In the rows, 128 means zero.
Facts:
liko: nisker a
trase: nisker c; tegrus plaplo,dreflek,bruklo,ririk,larek
siskan: nisker e
nopi: nisker f
plufidom: nisker e; skenokal nalu
pitro: nisker a; skenokal kaplum; tegrus festul
plaplo: nisker g
dreflek: nisker f; skenokal reboklam
bokin: nisker c
surim: nisker b; skenokal bokin
ziflo: nisker f; skenokal foti
mizul: nisker b
sede: nisker c; skenokal skedri
mutrar: nisker e
stuflim: nisker a; skenokal flimen
dabrimak: nisker b; skenokal ziflo; tegrus plotrul,saplak
zise: nisker d; skenokal nibrom,pirisker,flustek
pusesim: nisker c
kuzo: nisker e; skenokal kudam
rodasti: nisker e; skenokal grutrugem
badrun: nisker f; skenokal pitro
flidus: nisker a; skenokal plata
bibal: nisker f
moza: nisker c; skenokal flimen
flefla: nisker d; skenokal sede,vapleklus
plegok: nisker c
dregevi: nisker c; skenokal floflifis
lifovum: nisker b; skenokal rakik
zubem: nisker f
fenis: nisker c
skedri: nisker b; skenokal flotru; tegrus reste,busil,dupi,seko
rakik: nisker a; skenokal grazol
grazol: nisker f
drabrik: nisker g; skenokal bedrugek
dragrur: nisker d; tegrus dreflek,geskim,klogul
skarokla: nisker f
skebun: nisker b
pefo: nisker b
volek: nisker a; tegrus zise,botul
vofem: nisker g; tegrus liplim,mizul
flebren: nisker a; skenokal mestol,flidus
grogras: nisker b; skenokal stedus,reboklam
mevus: nisker a; skenokal pirisker; tegrus zaples,kuzo,zutes
fluvun: nisker d; skenokal mubis; tegrus foti,skarokla
fubreflur: nisker f; skenokal plufidom
truklel: nisker a; skenokal zuvur,riplo
kliskebrun: nisker a
vezaskur: nisker c; tegrus drabrik
grostan: nisker b; skenokal lifovum; tegrus trafas,zise,riplo
flitrur: nisker b; skenokal sezak
larek: nisker a; skenokal gikluti,grilefle
plata: nisker d
botul: nisker b
ladu: nisker a; skenokal vini
tobu: nisker d; skenokal repesor
lasun: tegrus skebun
dekle: nisker g; skenokal geskim; tegrus lizetrik
skener: tegrus zaples,skebun,lunu,seko,makim,klabrol
zoflol: nisker f
giko: nisker b; tegrus tuske,brenen,botul
skevi: nisker f; skenokal plufu; tegrus skibu,riplo,tobu,mizul
kaplum: nisker a; skenokal ziflo
vofatruk: nisker c
logrul: nisker e
trapan: nisker g; skenokal liplim,liko
kudam: nisker d
surak: nisker d; skenokal dupi
fuzi: nisker e; tegrus nalu,brivu
trafas: nisker d; skenokal rakik,grostan
zaples: nisker c; skenokal plofik
dupi: nisker d
nibrom: nisker e; skenokal floge,zise,mevus
benobral: nisker d; skenokal flitrur,plopu
digre: nisker c; skenokal zaples,plofik
pirisker: nisker c; skenokal mizul
sezak: nisker b
plopu: nisker a
fono: nisker b; skenokal vapleklus
mestol: nisker b; skenokal kliskebrun
trafar: nisker e; skenokal lifovum
flustek: nisker f
sotrus: nisker b; skenokal ligor; tegrus logazu,tridre,gatuk
skibu: nisker b
foti: nisker e; skenokal ziflo
lafli: nisker d; tegrus gikluti,rakik,ladu
fidrel: nisker f
boklin: nisker d; skenokal dregevi; tegrus flilar,plotrul
lunu: nisker g; skenokal flustu,trase
pluflabre: nisker e
plofik: nisker e; skenokal zaples
ligor: nisker b
busil: nisker a; skenokal graklus,flitrur,klogul
klogul: nisker a
pledel: nisker e
flimen: nisker f; skenokal moza,grotrel; tegrus zaples,plufu,skibu,bibal
zuvur: nisker g; skenokal ritro,truklel
mubis: nisker e; skenokal logazu,plaplo; tegrus kasti
dratoma: nisker b; skenokal grostan
zami: nisker f; skenokal gikluti; tegrus bokin,bragum,botul,pledel,logrul
zuklur: nisker b; skenokal ziflo
trifovar: nisker f; skenokal nibrom,zise; tegrus graklus,trafas,flarofer,dradruk
dufluk: nisker a; tegrus stedus,makim,grinos
rabrok: nisker c; skenokal skevi
bruklo: nisker d
grinos: nisker g; skenokal digre
rimu: nisker a
bragum: nisker b
legir: nisker b; skenokal nuflu,liplim
radrem: nisker f; skenokal mubis; tegrus skadre,nalu,liplim
geskim: nisker c
tuske: nisker c; skenokal stuflim
skozamer: nisker b
piflin: nisker d; tegrus skibu,plofik
nuflu: nisker f; skenokal nopi; tegrus sede,gikluti,zubem,brenen
liplim: nisker d
gikluti: nisker c; skenokal lunu,flustu,larek
stedus: nisker f; skenokal flilar,ligor
ritro: nisker f; skenokal gane
dradruk: nisker f
brivu: nisker a; skenokal plotrul
seko: nisker e
saplak: nisker b
floge: nisker a; tegrus guskin,ligor,grilefle
vapleklus: nisker f; skenokal dupi; tegrus flebren,stedus,kuzo,fubreflur,flidus
nefan: nisker b; skenokal gikluti
floton: nisker a; skenokal pefo,skarokla
plotrul: nisker b
plisku: nisker f; skenokal fenis
flotru: nisker b; skenokal gruder
stagen: nisker c; skenokal truklel
tridre: nisker f; skenokal mestol,plata
grotrel: nisker b; skenokal tuske,stuflim
reboklam: nisker a; skenokal stedus,ligor,bruklo
flustu: nisker b; skenokal bedrugek,lafli,saplak
gane: nisker b; tegrus fenis,nalu,trapan,dratoma
flarofer: nisker f; skenokal pitro
bragrilem: tegrus pluflabre,siskan,plegok
skuditok: nisker a; tegrus siskan,stuflim,lidrim,festul
goflan: nisker a
treflor: nisker f; tegrus storom,flotru,digu
gruder: nisker g; skenokal flefla; tegrus logazu,kudam
bedrugek: nisker a; tegrus plata,zeklir,plufidom
klabrol: nisker a
skepa: nisker c; tegrus grilefle,digu,brivu,festul
zutes: nisker a
logazu: nisker c; skenokal skuditok
riplo: nisker a
viki: nisker g; tegrus grogras,bibal,zutes
lidrim: nisker f; skenokal fenis,liplim
floflifis: nisker a; skenokal flilar,grogras
makim: nisker b
nalu: nisker c
niti: tegrus stedus,flidus,plegok
digu: nisker a
vini: nisker a
grulamu: nisker c
grilefle: nisker e
flilar: nisker f; skenokal boklin
plifla: nisker e; skenokal drabrik
gapum: nisker e; tegrus fidrel,bragum,zoflol
graklus: nisker g
festul: nisker b; skenokal volek
grutrugem: nisker d; tegrus busil,larek,rimu,dregevi
plufu: nisker a
repesor: nisker d; skenokal fubreflur; tegrus drabrik,nonil,flotru,ritro,droklur
karo: nisker c; skenokal pluflabre
brenen: nisker b; skenokal pusesim
grare: nisker a; skenokal dreflek

Known rows:
[128 154 133 130 159 128 135 133 133 129 116 147 116 131 127 112 141 145
 114 111 114 120 132 136 103 111 114 141 130 129 137 129 133 128 123 150
 120 139 124 120 173 138 139 131 130 142 140 153] : plifla
[133 134 122 128 172 144 129 140 121 136 106 110 123 128 137 119 138 125
 137 116 128 145 129 112 113 126 124 131 124 142 126 119 122 142 140 119
 110 150 120 132 111 135 117 148 140 102 128 135] : vofatruk
[122 120 125 128 132 142 122 123 125 141 108 109 121 140 138 124 142 123
 122 104 115 151 141 122 140 124 108 142 122 124 117 119 121 159 136 126
 112 149 134 129 105 159 109 150 143 104 117 133] : ririk
[123 123 113 140 152 155 119 148 129 125 118 123 130 118 103 110 129 123
 147 118 128 143 127 104 124 128 139 129 107 149 125 109 116 132 125 133
 115 145 111 152  86 132 134 147 146 110 140 132] : trase
[128 137 125 135 180 131 147 133 124 148 131 156 118 119 138 128 151 124
 106 124 127 119 132 113 120 127 112 127 126 133 122 133 124 131 138 145
 117 133 125 119 150 123 133 146 137 136 146 148] : pirisker
[132 130 139 125 163 111 107 135 111 121 117 106 137 133 139 104 123 131
 138 102 116 141 145 119  98 117 127 156 128 129 129  81 130 145 153 126
 122 167 100 134 124 125 138 159 125 113 124 116] : bibal
[121 124 119 132 131 148 131 116 118 129 122 106 118 151 132 126 145 118
 137 112 119 148 140 121 135 127  99 137 130 125 113 124 138 170 124 128
  98 146 141 137 105 156 100 149 138 117 120 124] : skadre
[128 170 171 104 139 124 142 129 150  89 111 183 133 114 126 139 124 134
  95 128 119 100 123 140 124  86 132 126 108 135 144 159 125 121  75 137
 107 115 134  88 198 136 129 157 125 146 122 156] : lifovum
[135 148 149 115 112 108 132 146 172  84 120 185 138  99 100 135 115 131
 101 141 117  81 119 143 129  75 157 136  72 153 137 161 118 112  66 163
 113 110 113 124 160 144 158 159 135 161 132 164] : grostan
[118 139 109 122 141 114 109 129 107 121 111 106 111 124 153 118 126 125
 119 113 105 147 157 126 130 111 113 138 140 102 120 120 113 156 112 131
 139 156  94 141 108 136 101 157 135 109 110 101] : rimu
[129 123 126 145 141  92 121 137 131 118 160 153 142 127 112 112 130 119
 129 127 120 103 146 118 104 116 135 159 108 132 117  92 139 138 135 174
 121 149  95 157 126 116 173 157 119 167 152 119] : skevi
[128 139 118 129 169 114 135 134 112 136 131 138 112 127 138 111 133 136
 113 111 112 128 150 129 113 119 105 132 138 127 118 111 124 125 136 149
 120 142 105 125 159 126 135 138 131 145 136 129] : plisku
[131 143 115 129 167 105 138 139 116 141 134 143 111 126 138 113 137 137
 110 114 109 124 149 132 115 117 102 136 139 132 117 115 119 122 137 150
 120 140 108 127 162 126 139 135 126 149 139 130] : flarofer
[134 130 114 121 162 124 120 142 107 130 110  99 113 131 134 107 121 137
 138 101 109 146 145 129 108 113 112 132 132 135 124 103 123 133 134 129
 116 152  97 140 127 135 122 141 139 116 121 124] : fidrel
[130 133 116 121 163 127 120 140 106 127 110 100 115 134 134 106 121 138
 140 100 112 148 145 127 107 116 112 134 133 132 125 100 126 135 136 125
 116 154  98 138 127 132 122 144 137 115 120 121] : nopi
[108 145 110 132 151 107 118 120 109 125 135 152 112 114 153 120 136 130
  90 123 102 130 159 125 144 115 101 128 155  99 113 130 108 142 114 155
 152 146 105 122 149 125 108 150 136 140 133 116] : flebren
[127 175 166 105 136 128 138 132 152  85 104 169 136 117 130 134 122 136
 104 129 120 105 125 143 121  89 137 130 110 138 141 153 119 122  78 132
 102 121 135  91 186 147 124 154 121 140 119 149] : fono
[115 190 195 163 113 148 127 180 141  95  90 178 178 130 138 151 117 143
 133 133 156 122 182 152  74  71 160 102 144 103  55 200  83 122  99 148
  97 136 127  86 204 183 146 163 114 159 115 171] : grotrel

Rows:
No name comes twice in this set of rows, the named rows included.
[120 139 121 131 175 118 131 129 108 132 139 153 115 122 135 110 134 140
 107 112 109 126 150 127 121 119  98 124 150 127 118 113 121 120 135 156
 130 140 109 116 174 122 130 138 139 150 145 138]	fubreflur
[102 141 104 133 118 132 104 145 115 120 117 120 113 116 120 109 122 115
 126 108 107 146 159 113 140 122 129 137 115  96 121 103 108 143  93 140
 141 144  85 158  85 128 127 148 134 110 119  88]	floge
[126 123  97 140 146 116 126 152 125 130 140 149 114 112 108 105 123 135
 117 115 108 118 147 128 127 112 120 128 116 141 113 113 112 110 120 172
 127 133  90 151 133 129 154 131 144 157 148 138]	nuflu
[116 144 126 144 141 135 125 141 143 117 133 170 124 121  95 106 134 142
 119 115 114 112 133 128 115 113 130 138 115 133 133 121 130 117 108 170
 129 132 115 137 154 133 160 127 137 153 155 153]	mubis
[117 133 119 112 157  87 135 110 106 140 151 164  93 105 143 128 148 123
  75 121  91 116 147 116 155 108  86 135 129  95 139 132 138 146  99 155
 157 127 101 131 157  97 121 164 139 142 133 121]	floflifis
[ 90 127 102 140 132 143  75 128 108  87 132 130 132 103 107  95 112 134
 128 116  99 160 151 113 160 122 123 122 157 117 116 100  90 137 100 144
 164 161  98 141  94 130  95 150 157 113 136 108]	dufluk
[101 210 178 102 121 161 149 164 155 123  69 180 114 115 124 129 126 116
  95  89 124 120 143 126 123 118 148 129  72  94 151 123 105  92  64 111
  94  99 123  84 181 136 160 125 101 105 104 112]	festul
[ 88 109 112 147 125 183  85 118 120 100 132 137 140 113  87  95 123 137
 131 103 104 171 135 110 179 139 113 115 148 141 112  99  90 133 121 140
 142 152 139 125  95 154  97 136 173 105 147 145]	niti
[124 176 167 106 134 130 141 135 153  92 103 178 131 115 128 135 123 132
 100 125 120 104 126 139 123  90 138 127 102 132 142 153 121 116  72 133
 104 114 131  92 190 140 132 151 121 139 120 146]	flotru
[102 164 106 132 139 123 139 130 105 134 134 143  95 134 145 125 144 112
 108 118 111 131 165 120 131 126  99 126 139  82 112 129 127 149  90 148
 126 131 105 139 138 121 116 139 115 146 124  87]	brivu
[139 164 147 103 130 123 136 143 159  90  92 155 129 112 129 134 115 140
 105 130 115 106 122 153 124  78 143 127 103 150 136 165 108 116  76 134
 101 120 124 101 173 158 123 149 133 136 113 159]	brenen

Now the same elements, written a new way:
Known rows:
[100 145 146 127 128 153 165 127 109 132  85  86 142 132 113 176  78 165
  82 115 133 118 121 125 157 102 125  84  75  62  95 126 111 139 101 112
 127 147 117 156 167 106 151 132 198 100 164 129 156] : flarofer
[100 159 140 147 120 149 149 117 129 160 125  85 128 135 136 195 125 165
  94 101 136 128 115 111 130  92 105 100  84  58 109 154 132 128 111 120
 123 139 109 135 145  84 120 134 145 109 151  85 137] : reste
[125 210 155  82 104 170 180 126 144 151  98  80 138 129 213 146 127 158
  84  65 150 115 130 131 141 148  97 110 125  66 154 208 130 140 120  98
  68 127 137 132 134  67 120 139 143 121 168  85 106] : flefla
[ 98 165 135 141 125 145 142 120 128 165 117  78 123 137 131 191 119 155
  90 113 127 131 122 112 127  86 115 101  93  62 109 154 130 132 111 121
 125 134 116 142 130  99 132 134 151 106 149  82 132] : seko
[127 179  87 190  79 111 177 124 129 214 142  53 105 159 144 223 168 123
 138 125 144 104  67 120 121 100 153 113  68  83 110 178 108 109 158 111
 146 134  94 120 239  54  68  87 178 122 123  86 113] : trase
[ 88 138 135 146 149 134 154 102 100 145 115  82 136 144 115 184 118 169
  96 142 126 117 114 113 144  76 116  93  82  59  97 126 115 107 113 125
 146 131  92 147 149  88 133 143 164 107 163 102 156] : nopi
[ 78 175 147 167 113 130 166 119 145 161 111  79 119 149 119 199 152 176
  95 128 164 111 102  91 148  97 123  92 112  70 118 162 151 126 117 118
 100 120 119 137 169  87 131 155 155 121 145  79 160] : plegok
[ 93 169 127 128 140 138 156 116 122 166 108  93 108 138 149 175 125 181
 103 117 113 116 113 121 155  88 109  83 100  71 105 164 103 114 122 128
 135 141  98 129 145  73 126 137 158 112 160  96 126] : gapum
[ 72 123 125 150 155 124 140  78 106 167 150  79 139 178 136 165 175 172
 121 165 117 111 125  98 115  61  91 106 103  50 111 152 113  74 124 113
 159 120  91 140 105  34  87 164  95 136 170  58 151] : flustek
[ 86 167 140 135 130 130 153 114 132 173 120  91 114 138 130 172 121 188
  93 110 102 129 109 107 141  95 113  76  80  48 116 142 113 129 121 124
 118 148 102 144 131  86 130 149 159 106 156  98 140] : rakik
[ 80 175 141 143 140 155 165 125 115 151 115  94 116 123 127 186 125 170
  88 106 129 118 114 119 154  95 105  93  91  71 121 155 128 132 115 136
 108 136 104 128 155  95 139 138 163 107 158 105 138] : benobral
[ 97 155 126 147 132 162 140 114  98 150 102  75 154 144 143 202 113 154
  81 140 135 138 135 123 141  93 105 125  92  71 102 157 139 134  98 147
 127 120 101 146 140  88 123 124 144 126 150  80 135] : skebun
[150 198 147  85  94 154 168  86 144 146  85  63 152 133 225 155 114 160
  89 105 161 115 149 132 130 124 112 109 147  62 133 195 121  99 123  79
  99 126 137 142 129  64 104 150 144 119 182  60 108] : vapleklus
[113 187  97 185  71  95 182 135 142 227 122  59 119 178 136 215 157 146
 130 136 130 117  81 123 142 131 166 107  50  84 102 168 122 133 159 131
 113 128 131 151 229  62  78 102 196 133 109  91 120] : gikluti
[ 94 164 124 142 140 159 161 127 114 158 132  85 104 125 143 190 131 169
  99  99 127 113 101 115 140  80 103  97  94  68 114 167 114 121 125 125
 121 143  85 112 160  77 122 125 141 113 156 103 130] : dragrur
[ 98 160 130 145 134 153 145 108 105 153 102  77 154 141 141 203 115 157
  83 141 135 140 134 124 144  92  99 125  95  69 102 162 145 128  98 149
 126 122 104 149 141  87 127 128 147 122 152  80 138] : makim
[ 92 170 137 130 130 140 155 116 133 169 126  90 112 129 130 176 124 175
  98 103 108 119 111 111 138  92 107  79  87  54 124 148 111 116 119 115
 121 148  92 139 127  83 124 149 155 104 159  88 140] : truklel
[132 196 150 103 108 167 187 122 147 140  88  90 154 151 214 164 140 158
 101  82 178 115 120 112 148 145 108 104 135  65 150 210 136 126 112  88
  80 136 125 125 153  50  94 143 139 122 168  86 113] : gruder

Rows:
No name comes twice in this set of rows, the named rows included.
[107 138 107 161 158 165  93 164 140 187  84 104 113 134 124 210  70 186
 140 142 144 116 109 145 145 104 106 148 152  60  77 204 108 113  96 158
 151 114  67 170 125  44 104 109  88 204 129  40 176]	ligor
[136 176  88 139  79 107 167 110 110 212 100  50 126 149 159 201 107 138
 124 140 102 119 104 153 147 117 156 102  58  82  82 157  80 101 152 125
 147 144 114 151 220  57  81  87 216 113 132  92 110]	zami
[ 95 184 151 128 117 143 155 110 138 162 108  86 113 114 128 188 103 177
  77 107 116 133 118 116 143  89 113  79  91  54 114 137 121 130 111 123
 110 147 108 141 134 113 141 154 177  89 155  89 138]	flebren
[ 61 124 115 162 162 142 130  97  74 172 148  87 159 185 135 176 190 150
 102 171 117 118 149 113 128  75  66 122 104  68 117 178 126 111 108 143
 157 111  98 141  98  39  87 158  94 145 161  67 155]	mizul
[124 187  96 149  89 123 167 123 117 213 119  61 120 139 140 199 112 139
 115 119 103 127  98 140 136 118 147 113  56  73 111 157  98 125 149 137
 132 138 101 150 186  80 102  96 200 116 124  94 116]	plifla
[138 186  97 151  74 113 155 124 132 230 143  50 113 136 130 207 122 127
 117  99  99 136  84 132 106 112 151 112  30  54 109 144  97 129 149 126
 136 146 101 151 184  76  81  91 189 104 118  90 106]	larek
[107 166 137 136 126 143 147 121 133 168 131  83 110 126 127 182 120 167
  96  89 116 135 106 106 119  86 107  87  78  49 121 147 115 120 121 118
 130 150 101 138 125  90 122 141 145 102 153  97 134]	rimu
[116 180 104 175  78 116 176 121 122 212 135  67 145 159 132 217 140 137
 118 141 132 128  83 120 144 137 152 127  60  74 121 159 123 125 144 134
 121 127  98 154 204  55  75 107 193 131 113  85 133]	drabrik
[147 189 131  89 116 182 171 106 117 134  92  72 163 135 224 166 121 141
  86  86 160 128 141 138 137 127  95 126 135  67 134 208 134 115 104 103
 102 124 123 132 134  67 108 125 132 124 180  87  99]	skedri
[104 159 141 138 116 132 149  98 124 150 100  70 141 144 137 184 112 168
  92 142 137 123 134 112 137  82 117 101  97  60 102 139 124 108 110 117
 123 128 113 151 139  84 128 143 160 114 160  74 146]	fubreflur
[ 74 173 140 142 137 159 167 142 111 155  99  90 124 125 124 182 114 168
  78 103 120 114 116 126 157 108 101  80  79  74 117 151 128 161 104 138
 102 146 121 138 168 101 146 133 180 106 152 119 145]	trafas

The same elements again, as new rows of numbers:
Known rows:
[146 140 149  73 122 111 157 150 133 147 142 143 158  91 141 161 207 110
 164 149  98 141 105 114 127  93 152  99] : zaples
[140 129 152 106 115 133 143 149 130 145 131 120 163  73 142 163 193  99
 162 149  80 139 115 111 107 103 143  99] : dradruk
[129 111 159 114  98 151 152 151 119 143 146 107 165  76 158 150 194 112
 155 145  79 142 111 140 101  95 172  90] : trifovar
[144 123 138  95 106 127 147 133 118 145 136 112 168 107 158 147 176 101
 151 125  86 136 121 127 102 103 176 138] : viki
[119 140 141 109 114  99 151 137 119 144 159 127 166 127 152 165 204 119
 159 123  94 156 120 102 106  82 158 108] : grinos
[117 117 117  91 117 120 110 123 122 154 155 117 158 109 180 142 173 119
 148 132 110 125 128 126  89  99 165 144] : dufluk
[163 146 150  86 110 138 136 133 132 148 104 121 156 104 139 141 187  90
 155 152  73 125 120 123 111 129 138 125] : pefo
[117 121 131 119 116 110 103 134 132 132 171 113 161 103 164 153 185 124
 167 126  87 133 143 101  88  93 154 119] : floton
[155 136 135  95 106 146 145 138 132 151 115 110 155  63 136 144 163 101
 139 151  82 133 113 128 105  99 142 107] : grazol
[143 155 141 110 114 125 137 153 140 129 141 114 149 102 140 174 181 109
 146 155  83 138 131 123 121 109 142 110] : ririk
[139 144 160 117 121 141 142 150 121 143 139 120 174 105 127 156 195  98
 155 141  66 145 122 111 112 116 129 116] : plufidom
[137 127 124  91 112 132  85 124 126 138 132 110 166  92 164 139 161 107
 150 142  85 105 141 126  74 124 149 141] : bedrugek
[132 126 129 125 112 137 142 151 130 128 156 109 156 108 140 154 181 109
 152 155 100 145 133 104 111  93 152 114] : benobral
[147 137 158 111 109 120 140 137 141 143 131 118 154 109 128 145 184 111
 159 149  76 146 127 107 120  96 127  92] : flotru
[144 116 152 122 103 145 143 152 114 145 112  99 167 105 156 144 185  89
 154 152  86 149 112 127  95 118 161 110] : giko
[137 135 154 104 117 130 140 150 127 148 124 116 169  81 145 155 197 108
 154 162  86 144 114 109 100 106 142  91] : fidrel
[111 129 130 112 116 117 107 135 130 132 162 107 160 102 161 150 187 127
 162 136  96 124 140 107  84  93 152 118] : kaplum
[139 125 137 133 110 117 159 142 133 166 150 118 158  75 136 145 147 123
 148 147  92 173 112  95 109  83 135  94] : lidrim

Rows:
No name comes twice in this set of rows, the named rows included.
[143 151 151 114 114 138 151 135 117 161 132 126 164 109 130 149 196 101
 147 143  83 147 116 111 121  97 120 108]	siskan
[124 112 147  74 123  80  63 131 152 175 147 138 126  88 172 171 188 118
 156  97 120 129 135 134 114 117 141 170]	plufu
[137 115 159  76 106 152 156 141 107 137 150 132 183 103 162 137 226 102
 166 147  83 109 110 150 104 110 178 102]	flimen
[126 119 147 115 122 122 131 159 130 124 166 126 164 107 138 156 203 102
 177 142  98 150 135  88 123  92 159 127]	tobu
[160 159 156 105 118 153 143 125 124 152 117 123 164 102 111 131 165  87
 159 148  67 125 129 110 111 116 109 124]	grilefle
[151 123 131  99 115 155 115 141 121 134 113 107 166 107 150 131 174  79
 146 172  97 117 130 118  96 134 149 138]	lafli
[148 149 129  88 126 120 160 138 113 152 142 134 177  96 132 144 182 105
 158 160  91 142 103  80 102  99 135 112]	stedus
[116 126 116 125 119 114 116 141 123 132 172 109 167  99 155 156 166 125
 163 139  92 136 135  86  82  87 158 118]	grare
[149 139 148  92 115 122 151 133 125 154 131 129 166  97 135 144 192 116
 154 160  99 142 107  99 118  99 131  89]	plegok
[137  88 175  98 109 122 122 154 137 180 150 135 147  68 167 162 184 109
 166 118  81 160 111 141 128 135 165 138]	skevi
[119 144 159 125 107 165 170 150 105 130 147 105 162 107 141 158 217 106
 139 141  79 143 111 137 111  71 150  77]	rodasti

